Small tables with named rows and columns. After each table, cells are looked up by row and column.

zagezu =
,fakis,rok,dez,zikevo,mipirom,vibur,zazut,gonit
tiz,81,172,84,61,29,131,171,151
fufotaf,59,193,22,77,61,179,183,170
gadamer,66,145,77,66,48,93,150,136
fip,168,54,175,145,131,45,40,57
vop,125,185,85,96,16,83,165,154
kud,55,187,40,55,20,129,190,168
buteg,127,75,131,122,129,95,70,79
duriz,89,150,84,82,79,169,150,141

vibur of buteg = 95
dez of tiz = 84
zazut of kud = 190
zikevo of duriz = 82
rok of buteg = 75
mipirom of fip = 131
mipirom of vop = 16
gonit of kud = 168
dez of kud = 40
mipirom of buteg = 129

dab =
cols = mikuvub, sovagi
non: [97844, 34314]
zuzosuk: [19085, 87679]
rus: [27711, 82970]

What is the mikuvub of non in dab?
97844
What is the sovagi of non in dab?
34314
What is the sovagi of rus in dab?
82970
What is the mikuvub of rus in dab?
27711
What is the sovagi of zuzosuk in dab?
87679
What is the mikuvub of zuzosuk in dab?
19085
Row with the largest sovagi: zuzosuk

zami
cols = mibasok, remis
figo: [188, 81]
geza: [157, 141]
tik: [72, 134]
dimalu: [77, 188]
pem: [111, 136]
dov: [202, 125]
rizis: [84, 199]
fefu: [47, 159]
tibu: [189, 120]
pozifa: [95, 103]

pozifa, remis => 103
rizis, mibasok => 84
dimalu, remis => 188
pem, mibasok => 111
tibu, mibasok => 189
tibu, remis => 120
figo, mibasok => 188
tik, remis => 134
dimalu, mibasok => 77
dov, mibasok => 202
fefu, remis => 159
geza, remis => 141
pozifa, mibasok => 95
rizis, remis => 199
Which row has the largest mibasok? dov

buk:
,bosato,biluba,guf
zud,172,54,117
kenaz,210,175,179
fug,170,51,120
mugero,168,53,124
sadeze,160,59,121
zat,220,178,160
nekenod,134,95,116
fafo,222,178,167

fafo, biluba -> 178
kenaz, biluba -> 175
kenaz, bosato -> 210
zat, biluba -> 178
mugero, guf -> 124
fug, bosato -> 170
fug, biluba -> 51
fug, guf -> 120
nekenod, bosato -> 134
zud, bosato -> 172
fafo, bosato -> 222
sadeze, biluba -> 59
kenaz, guf -> 179
nekenod, biluba -> 95
sadeze, bosato -> 160
zud, biluba -> 54
zud, guf -> 117
nekenod, guf -> 116
mugero, biluba -> 53

pesulel:
fields: vig, pel, pov, rila, paseme, fur, mopuv, sib
mamab: [446, -881, 941, 463, 269, -94, 327, 492]
zunizif: [475, -135, 841, 451, 254, 83, 345, 421]
labet: [523, 985, 725, 426, 149, 178, 332, 360]
zevulop: [590, -732, 833, 473, -149, 225, 273, 390]
biru: [446, -881, 965, 479, 179, -105, 319, 492]

What is the paseme of labet in pesulel? 149
What is the fur of zunizif in pesulel? 83
What is the pel of labet in pesulel? 985
What is the sib of biru in pesulel? 492
What is the pov of zevulop in pesulel? 833
What is the mopuv of biru in pesulel? 319
What is the pel of biru in pesulel? -881

kag.tsv
	nodup	bopin	kog	zavo	vilap	bes	zag
zet	-0.51	0.07	-0.42	0.02	0.27	-0.12	-0.42
gov	-0.35	0.34	0.33	0.11	0.02	0.08	-0.05
topo	-0.74	-0.46	-0.11	0.03	-0.20	-0.12	-0.09
gok	-0.77	-0.24	0.14	-0.07	-0.33	-0.02	-0.19
kuvubot	-0.22	-0.02	0.33	-0.02	-0.11	0.34	0.05
lave	-0.25	0.03	0.39	-0.07	-0.14	0.39	0.09
vogidar	-0.58	0.16	-0.17	0.16	-0.07	-0.12	-0.42
favadu	-0.51	0.16	-0.42	0.11	0.02	-0.54	-0.65
num	-0.58	-0.28	-0.11	-0.05	-0.36	0.13	0.09
zoz	-0.25	-0.10	0.58	0.02	0.02	-0.07	-0.19
losopu	-0.45	0.21	-0.29	0.16	0.08	-0.59	-0.61
reg	-0.35	0.34	0.33	0.18	-0.07	0.08	-0.09

zoz, zag => -0.19
gok, bes => -0.02
zoz, bopin => -0.10
num, bopin => -0.28
topo, zag => -0.09
gov, vilap => 0.02
kuvubot, bes => 0.34
losopu, bes => -0.59
gok, kog => 0.14
zoz, vilap => 0.02
losopu, zag => -0.61
kuvubot, nodup => -0.22
topo, bes => -0.12
num, zag => 0.09
reg, vilap => -0.07

